Below are the code and all the weights of a small trained network. Each question names an input and a target symbol and asks about switching units off, where a switched-off unit gives its printed mean instead of its output.

import numpy as np


def w(rows, s, z=0):
    codes = np.array(rows[::2]) - 128.0
    scale = np.full(codes.shape[1], s)
    scale[-1] = z or s
    return codes * scale


def f(y):
    return np.maximum(y, 0)


def softmax(a):
    e = np.exp(a - a.max(-1, keepdims=True))
    return e / e.sum(-1, keepdims=True)


def log_softmax(a):
    a = a - a.max(-1, keepdims=True)
    return a - np.log(np.exp(a).sum(-1, keepdims=True))


def net(x, mask):
    ids = ['ΛΞβζμω'.index(c) for c in x.split()]
    T = len(ids)
    res = E[ids] + P[:T]
    u = 0
    for l in range(3):
        q, k, v = (res @ M[l].T for M in (Q, K, V))
        z = softmax(np.where(np.tri(T) > 0, q @ k.T / 2**0.5, -1e9)) @ v
        res = res + np.where(mask[u], z, O[l][:, -1]) @ O[l][:, :-1]
        u += 1
        y = f(res @ A[l][:, :-1].T + A[l][:, -1])
        res = res + np.where(mask[u : u + 8], y, B[l][:, -1]) @ B[l][:, :-1]
        u += 8
    return log_softmax(res[-1] @ U[:, :-1].T + U[:, -1])


Q, K, V, O, A, B = {}, {}, {}, {}, {}, {}
E = w([
[153,53,77,80,142,24,69,53,86],'Λ',
[18,49,190,132,140,165,150,226,105],'Ξ',
[165,234,158,145,87,242,120,46,66],'β',
[221,101,180,227,150,47,173,215,71],'ζ',
[220,101,3,167,97,198,99,156,246],'μ',
[102,131,139,2,72,80,124,231,153],'ω',
],0.007)
P = w([
[67,224,103,172,217,119,1,160,167],'0',
[113,174,127,147,193,124,65,134,172],'1',
[152,129,118,140,127,141,99,147,142],'2',
[178,91,118,111,91,150,141,135,127],'3',
[184,47,120,85,54,160,186,121,111],'4',
[189,18,96,54,14,160,211,124,93],'5',
],0.0065)
Q[0] = w([
[43,179,196,156,254,43,142,129,94],'L0H1',
[88,129,173,132,135,93,172,125,86],'L0H1',
],0.0066)
K[0] = w([
[94,220,99,169,191,148,2,142,189],'L0H1',
[141,155,108,157,146,151,94,109,159],'L0H1',
],0.0084)
V[0] = w([
[70,124,147,110,188,11,105,172,80],'L0H1',
[153,26,192,54,94,2,206,187,57],'L0H1',
],0.0042)
O[0] = w([
[103,152,207,162,193,135,87,89,249,103],'L0H1',
[136,91,171,132,93,179,202,63,253,8],'L0H1',
],0.0047,0.0015)
A[0] = w([
[123,115,130,161,151,137,125,164,125,155],'L0N1',
[29,114,188,2,94,123,121,232,160,231],'L0N2',
[139,37,78,70,108,97,136,141,62,252],'L0N3',
[247,113,228,243,149,37,210,190,102,171],'L0N4',
[102,126,182,154,198,60,77,84,153,198],'L0N5',
[103,157,124,75,121,114,121,164,136,127],'L0N6',
[63,67,179,149,159,181,132,168,93,157],'L0N7',
[157,216,194,152,94,246,113,23,59,221],'L0N8',
],0.0052,0.0032)
B[0] = w([
[117,123,137,144,135,124,119,176,131,155],'L0N1',
[99,115,155,39,120,106,119,243,147,199],'L0N2',
[172,37,120,87,80,63,122,149,83,253],'L0N3',
[210,120,117,254,133,96,145,237,73,171],'L0N4',
[195,144,97,153,172,120,85,173,60,174],'L0N5',
[124,152,118,77,118,124,104,189,118,145],'L0N6',
[65,92,187,139,131,107,140,206,127,151],'L0N7',
[172,228,129,144,96,226,140,101,43,179],'L0N8',
],0.0054,0.0051)
Q[1] = w([
[62,188,182,160,149,153,151,2,138],'L1H1',
[252,185,82,249,73,207,189,159,27],'L1H1',
],0.0055)
K[1] = w([
[185,115,68,227,248,77,94,241,189],'L1H1',
[187,1,93,74,26,148,240,105,155],'L1H1',
],0.0047)
V[1] = w([
[106,75,148,80,139,23,111,148,74],'L1H1',
[141,177,169,151,115,161,147,77,3],'L1H1',
],0.006)
O[1] = w([
[231,153,153,153,141,179,207,181,191,254],'L1H1',
[67,131,186,163,1,106,82,95,177,177],'L1H1',
],0.0065,0.00089)
A[1] = w([
[113,114,130,132,139,148,127,132,127,150],'L1N1',
[122,134,136,123,118,119,123,126,159,79],'L1N2',
[146,143,130,156,131,179,133,95,189,234],'L1N3',
[141,114,115,129,145,153,140,132,103,159],'L1N4',
[134,146,132,136,122,163,130,102,96,213],'L1N5',
[130,125,119,165,136,172,123,100,255,190],'L1N6',
[157,153,143,181,119,164,147,121,185,217],'L1N7',
[146,98,104,120,144,91,108,98,115,254],'L1N8',
],0.0098,0.002)
B[1] = w([
[125,128,135,144,126,132,126,161,142,141],'L1N1',
[120,128,125,125,133,143,130,117,111,141],'L1N2',
[135,187,109,113,113,159,146,168,227,177],'L1N3',
[143,132,115,136,165,147,156,145,117,225],'L1N4',
[137,159,104,99,125,159,111,134,126,197],'L1N5',
[122,172,112,115,143,107,103,170,255,170],'L1N6',
[149,177,167,137,89,116,179,194,194,191],'L1N7',
[157,110,98,176,143,126,92,81,145,254],'L1N8',
],0.0079,0.0038)
Q[2] = w([
[148,142,104,115,52,175,120,171,255],'L2H1',
[243,161,112,127,178,166,206,216,132],'L2H1',
],0.0077)
K[2] = w([
[142,109,153,126,92,125,177,124,79],'L2H1',
[134,9,130,103,123,110,145,125,163],'L2H1',
],0.013)
V[2] = w([
[214,131,73,146,120,64,84,83,184],'L2H1',
[137,53,162,254,151,93,147,157,127],'L2H1',
],0.0069)
O[2] = w([
[143,66,207,6,187,180,60,173,101,253],'L2H1',
[1,138,45,44,147,93,227,222,38,80],'L2H1',
],0.0059,0.002)
A[2] = w([
[2,140,103,55,140,89,183,195,90,125],'L2N1',
[67,188,43,191,100,74,204,124,131,111],'L2N2',
[87,121,190,94,87,88,109,130,149,80],'L2N3',
[167,173,103,182,148,136,194,108,184,3],'L2N4',
[161,104,117,186,128,113,89,35,112,72],'L2N5',
[136,166,140,96,121,139,168,178,163,186],'L2N6',
[151,88,96,106,174,133,110,93,51,219],'L2N7',
[105,146,123,148,117,124,122,109,100,108],'L2N8',
],0.0073,0.0031)
B[2] = w([
[100,104,149,255,152,229,168,118,183,224],'L2N1',
[66,121,105,88,72,60,119,91,73,202],'L2N2',
[151,147,96,184,142,140,132,71,116,174],'L2N3',
[164,179,78,171,176,96,164,60,129,173],'L2N4',
[60,133,168,98,88,117,135,182,162,204],'L2N5',
[114,161,154,81,134,79,173,141,147,254],'L2N6',
[110,100,91,175,157,167,117,104,79,234],'L2N7',
[129,108,130,110,140,123,117,141,117,142],'L2N8',
],0.0081,0.0057)
U = w([
[153,71,58,137,169,175,91,104,31,209],'Λ',
[45,117,134,176,141,167,180,141,148,104],'Ξ',
[120,113,181,181,57,128,72,102,161,169],'β',
[216,160,136,206,171,162,160,62,184,2],'ζ',
[82,164,66,107,105,29,153,90,83,113],'μ',
[152,153,199,1,130,93,138,219,160,116],'ω',
],0.005,0.0041)

Each question gives the input, a string of symbols that net reads in full, and the target symbol t.
The units are the heads (2 rows each of Q, K, V and O) and the neurons (one row each of A and B). Each row of codes is followed by its name. A weight is (code - 128) times the scale printed after its matrix; where a second scale follows, it is the last column's (O, A, B and U).
mask holds one flag per unit, layer by layer, with each layer's heads first. A switched-off unit (its flag False) gives its mean, the last column of its rows in O or B, instead of its output. The means were averaged over made-up inputs and are rounded, as every weight is.
A unit's drop is (log p(t) with every unit on - log p(t) with that unit switched off) / (log p(t) with every unit on - log p(t) with every unit switched off).
The circuit of an input: a set's keep is (log p(t) with only the set's units on - log p(t) with every unit switched off) / (log p(t) with every unit on - log p(t) with every unit switched off). Starting from the 12 units with the biggest drops (on a tie, the unit counted first), units are removed one at a time, each time the one whose removal leaves the highest keep (on an exact tie, the one counted first), for as long as the keep stays at least 0.8.
units of the circuit, in order: the units of the circuit, biggest drop first
most important unit: the unit with the biggest drop
top k neurons: the k neurons with the biggest drops, biggest first
top k neurons in layer l: the k neurons of layer l with the biggest drops, biggest first
drop of u: that unit's drop, to one decimal
input μ μ β Λ β Ξ, target β: units of the circuit, in order -> L1H1; L0N8; L2H1; L1N5
input Λ ω β μ ζ μ, target Ξ: top 3 neurons -> L2N1; L0N4; L1N6
input Ξ Λ ζ μ ζ μ, target Ξ: units of the circuit, in order -> L2H1; L2N1; L0N4; L1N6
input μ ω ω ζ, target ζ: top 2 neurons -> L0N4; L0N2
input ζ μ Ξ ζ, target μ: top 2 neurons -> L2N2; L0N4
input ζ ζ ζ, target Ξ: units of the circuit, in order -> L2H1; L2N1; L0N4
input ζ Λ μ Λ Ξ, target Ξ: units of the circuit, in order -> L2N1; L2H1; L0N7; L0N2
input μ ω β, target ζ: top 2 neurons -> L0N2; L0N8
input Λ Λ ω β, target ζ: top 3 neurons -> L0N2; L2N4; L0N8
input ω ω ω Λ ζ, target ω: most important unit -> L2H1
input β Λ μ ζ, target Λ: top 2 neurons -> L0N4; L2N7
input ω Λ β β, target β: top 2 neurons in layer 0 -> L0N8; L0N5
input Ξ ζ μ ω ζ, target ζ: top 3 neurons -> L0N2; L0N4; L2N4
input Λ Λ μ μ Λ ζ, target ω: most important unit -> L1H1
input μ ζ β ω ζ ζ, target Ξ: top 2 neurons -> L2N1; L0N6
input ω Ξ Ξ μ μ, target Λ: top 2 neurons -> L0N3; L2N7
input μ β μ β μ, target β: top 2 neurons in layer 0 -> L0N8; L0N4
input Λ μ ω ω μ, target ζ: top 2 neurons -> L2N4; L0N2
input Λ μ β Ξ ζ, target μ: top 2 neurons in layer 0 -> L0N4; L0N2
input ζ Ξ μ ζ, target Λ: most important unit -> L1H1
input μ μ Ξ Ξ Λ μ, target ω: drop of L0N3 -> 0.1
input μ β ζ, target β: drop of L0N3 -> 0.1
input β Λ μ Λ, target β: drop of L0N8 -> 1.0
